Below is a small trained network, with its code and all its weights. Each question gives an input and a class and asks what happens when units are switched off, that is, made to give their printed mean instead of their output.

import numpy as np


def w(rows, s, z=0):
    codes = np.array(rows[::2]) - 128.0
    scale = np.full(codes.shape[1], s)
    scale[-1] = z or s
    return codes * scale


def norm(h):
    return h / np.sqrt((h * h).mean(-1, keepdims=True) + 1e-5)


def f(y):
    return np.maximum(y, 0)


def log_softmax(a):
    a = a - a.max(-1, keepdims=True)
    return a - np.log(np.exp(a).sum(-1, keepdims=True))


def net(x, mask):
    res = np.array(x, float).reshape(1, 8) / 4 @ E
    u = 0
    for l in range(2):
        y = f(norm(res) @ A[l][:, :-1].T + A[l][:, -1])
        res = res + np.where(mask[u : u + 11], y, B[l][:, -1]) @ B[l][:, :-1]
        u += 11
    return log_softmax(norm(res)[-1] @ U[:, :-1].T + U[:, -1])


A, B = {}, {}
E = w([
[181,158,152,237,109,184,207,164,75,166,191,173],'x0',
[132,126,174,196,195,164,198,137,130,60,105,156],'x1',
[149,161,195,149,138,199,142,152,155,81,99,145],'x2',
[155,96,113,54,144,60,137,234,60,181,50,197],'x3',
[128,161,161,140,98,168,71,94,118,198,236,80],'x4',
[138,101,173,70,56,55,254,102,132,115,104,117],'x5',
[146,145,54,119,23,145,203,194,110,136,142,130],'x6',
[135,100,64,71,140,84,109,116,90,167,128,126],'x7',
],0.0088)
A[0] = w([
[126,95,176,164,168,121,100,141,111,164,153,66,54],'L0N0',
[100,83,91,99,48,24,153,116,105,134,84,112,109],'L0N1',
[119,84,152,113,136,93,100,116,121,69,68,107,74],'L0N2',
[127,170,102,176,144,154,144,60,127,72,156,73,13],'L0N3',
[70,152,154,126,86,161,1,102,171,153,166,63,3],'L0N4',
[108,111,134,127,179,75,74,134,126,72,57,109,29],'L0N5',
[71,141,130,140,113,197,90,59,159,140,164,57,83],'L0N6',
[134,122,156,142,118,155,150,110,170,70,156,147,74],'L0N7',
[121,130,69,121,135,106,67,157,65,184,152,141,42],'L0N8',
[139,82,156,124,37,158,183,198,151,114,118,193,134],'L0N9',
[110,107,119,107,186,120,101,119,195,138,114,95,99],'L0N10',
],0.0099,0.0057)
B[0] = w([
[150,100,158,125,137,97,136,149,97,133,149,145,169],'L0N0',
[131,110,157,46,87,139,142,141,131,129,124,60,245],'L0N1',
[94,166,129,108,147,115,128,103,153,126,96,91,194],'L0N2',
[60,66,106,115,85,181,150,126,107,125,143,133,203],'L0N3',
[247,181,113,72,142,63,58,125,100,75,172,88,242],'L0N4',
[108,174,115,112,138,170,104,109,206,146,93,204,207],'L0N5',
[207,114,126,116,141,133,122,106,135,71,197,107,253],'L0N6',
[107,98,43,161,148,165,118,154,122,188,143,125,192],'L0N7',
[101,71,98,154,117,148,66,161,117,178,123,108,197],'L0N8',
[135,166,106,150,120,89,155,150,102,109,106,115,239],'L0N9',
[121,167,124,164,147,123,89,98,73,96,105,149,198],'L0N10',
],0.011,0.007)
A[1] = w([
[102,92,41,89,134,125,74,178,125,232,128,187,24],'L1N0',
[85,139,134,71,188,108,119,116,147,88,90,229,9],'L1N1',
[117,153,163,145,104,72,78,102,165,161,183,97,79],'L1N2',
[180,114,141,50,148,113,87,59,172,123,130,156,119],'L1N3',
[116,107,148,109,195,144,103,87,185,113,21,135,4],'L1N4',
[164,126,129,68,88,109,155,134,154,149,115,137,9],'L1N5',
[72,119,148,158,128,193,134,94,186,89,222,120,48],'L1N6',
[151,90,115,127,64,155,162,172,121,98,193,156,151],'L1N7',
[146,93,254,121,192,149,132,98,95,208,163,181,17],'L1N8',
[104,107,112,89,80,124,112,77,132,161,83,119,39],'L1N9',
[110,182,136,219,131,96,179,213,114,70,90,203,50],'L1N10',
],0.0093,0.0036)
B[1] = w([
[83,63,134,141,125,200,76,124,151,169,127,89,208],'L1N0',
[68,158,86,104,130,115,121,58,191,143,129,176,209],'L1N1',
[156,157,104,119,159,127,60,166,134,97,132,168,191],'L1N2',
[189,199,74,147,145,117,166,147,154,147,141,159,253],'L1N3',
[76,162,113,141,170,93,96,93,252,131,121,175,222],'L1N4',
[113,64,170,123,168,84,145,133,122,104,114,91,177],'L1N5',
[131,32,80,120,113,141,174,70,85,41,104,139,229],'L1N6',
[98,138,171,155,212,144,133,132,190,143,73,137,251],'L1N7',
[70,141,160,103,81,41,135,99,53,141,169,189,167],'L1N8',
[107,131,193,141,162,140,206,157,116,93,115,151,178],'L1N9',
[169,200,139,148,86,154,95,111,145,154,134,131,246],'L1N10',
],0.011,0.006)
U = w([
[116,19,104,217,126,209,223,51,93,42,158,130,60],'0',
[252,152,90,78,156,114,43,100,105,60,219,89,202],'1',
[111,133,229,172,117,41,114,109,25,176,180,203,5],'2',
[182,251,170,240,70,176,217,184,99,148,57,148,103],'3',
[42,179,103,94,186,107,96,81,213,126,39,200,205],'4',
[112,84,159,11,64,42,242,185,112,161,58,37,156],'5',
[92,40,107,139,109,203,14,189,79,233,107,73,139],'6',
],0.013,0.003)

Each question gives the input, the list of numbers given to net, and the class t.
The units are the neurons (one row each of A and B). Each row of codes is followed by its name. A weight is (code - 128) times the scale printed after its matrix; where a second scale follows, it is the last column's (A, B and U).
mask holds one flag per neuron, layer by layer. A switched-off neuron (its flag False) gives its mean, the last column of its row in B, instead of its output. The means were averaged over made-up inputs and are rounded, as every weight is.
A unit's drop is (log p(t) with every unit on - log p(t) with that unit switched off) / (log p(t) with every unit on - log p(t) with every unit switched off).
The circuit of an input: a set's keep is (log p(t) with only the set's units on - log p(t) with every unit switched off) / (log p(t) with every unit on - log p(t) with every unit switched off). Starting from the 12 units with the biggest drops (on a tie, the unit counted first), units are removed one at a time, each time the one whose removal leaves the highest keep (on an exact tie, the one counted first), for as long as the keep stays at least 0.8.
units of the circuit, in order: the units of the circuit, biggest drop first
k most important neurons: the k neurons with the biggest drops, biggest first
k most important neurons of layer l: the k neurons of layer l with the biggest drops, biggest first
drop of u: that unit's drop, to one decimal
input [7,5,1,8,8,-7,-7,-3], class 2: units of the circuit, in order	L1N8
input [-1,-1,-6,6,5,2,-4,-8], class 2: 4 most important neurons	L1N8; L0N0; L0N6; L0N7
input [-1,-4,7,8,-7,-2,5,-8], class 3: units of the circuit, in order	L0N9; L1N10
input [8,5,-7,3,-2,-2,7,6], class 6: units of the circuit, in order	L0N8; L1N0
input [6,2,-8,1,6,3,4,8], class 6: 2 most important neurons	L0N8; L1N0
input [1,8,4,1,-2,4,-3,-3], class 3: 3 most important neurons of layer 0	L0N9; L0N5; L0N7
input [-6,6,4,-6,-3,-1,1,-4], class 0: 2 most important neurons	L1N6; L0N3
input [-2,3,-4,-6,-4,-7,-5,2], class 1: 2 most important neurons of layer 0	L0N6; L0N4
input [4,1,4,-2,8,5,-5,-6], class 0: 2 most important neurons of layer 0	L0N3; L0N7
input [-3,0,8,-8,-5,-6,0,-7], class 0: 2 most important neurons	L1N6; L0N3
input [-3,1,3,7,7,-5,-1,-1], class 6: 2 most important neurons of layer 0	L0N8; L0N6
input [0,0,5,-5,-7,4,1,-3], class 3: 3 most important neurons	L0N9; L1N10; L0N6
input [2,2,8,8,4,-5,-4,-8], class 2: 2 most important neurons of layer 1	L1N8; L1N3
input [3,4,-3,5,5,-8,-5,2], class 6: units of the circuit, in order	L0N8
input [0,-4,5,7,8,5,-2,-3], class 5: 2 most important neurons of layer 0	L0N9; L0N10
input [2,-7,-2,1,-6,-8,-4,3], class 6: drop of L0N8	0.8
input [-8,-6,1,6,3,-5,8,1], class 6: drop of L0N5	0.0
input [7,1,1,-5,-2,-3,3,-2], class 0: drop of L0N3	0.1
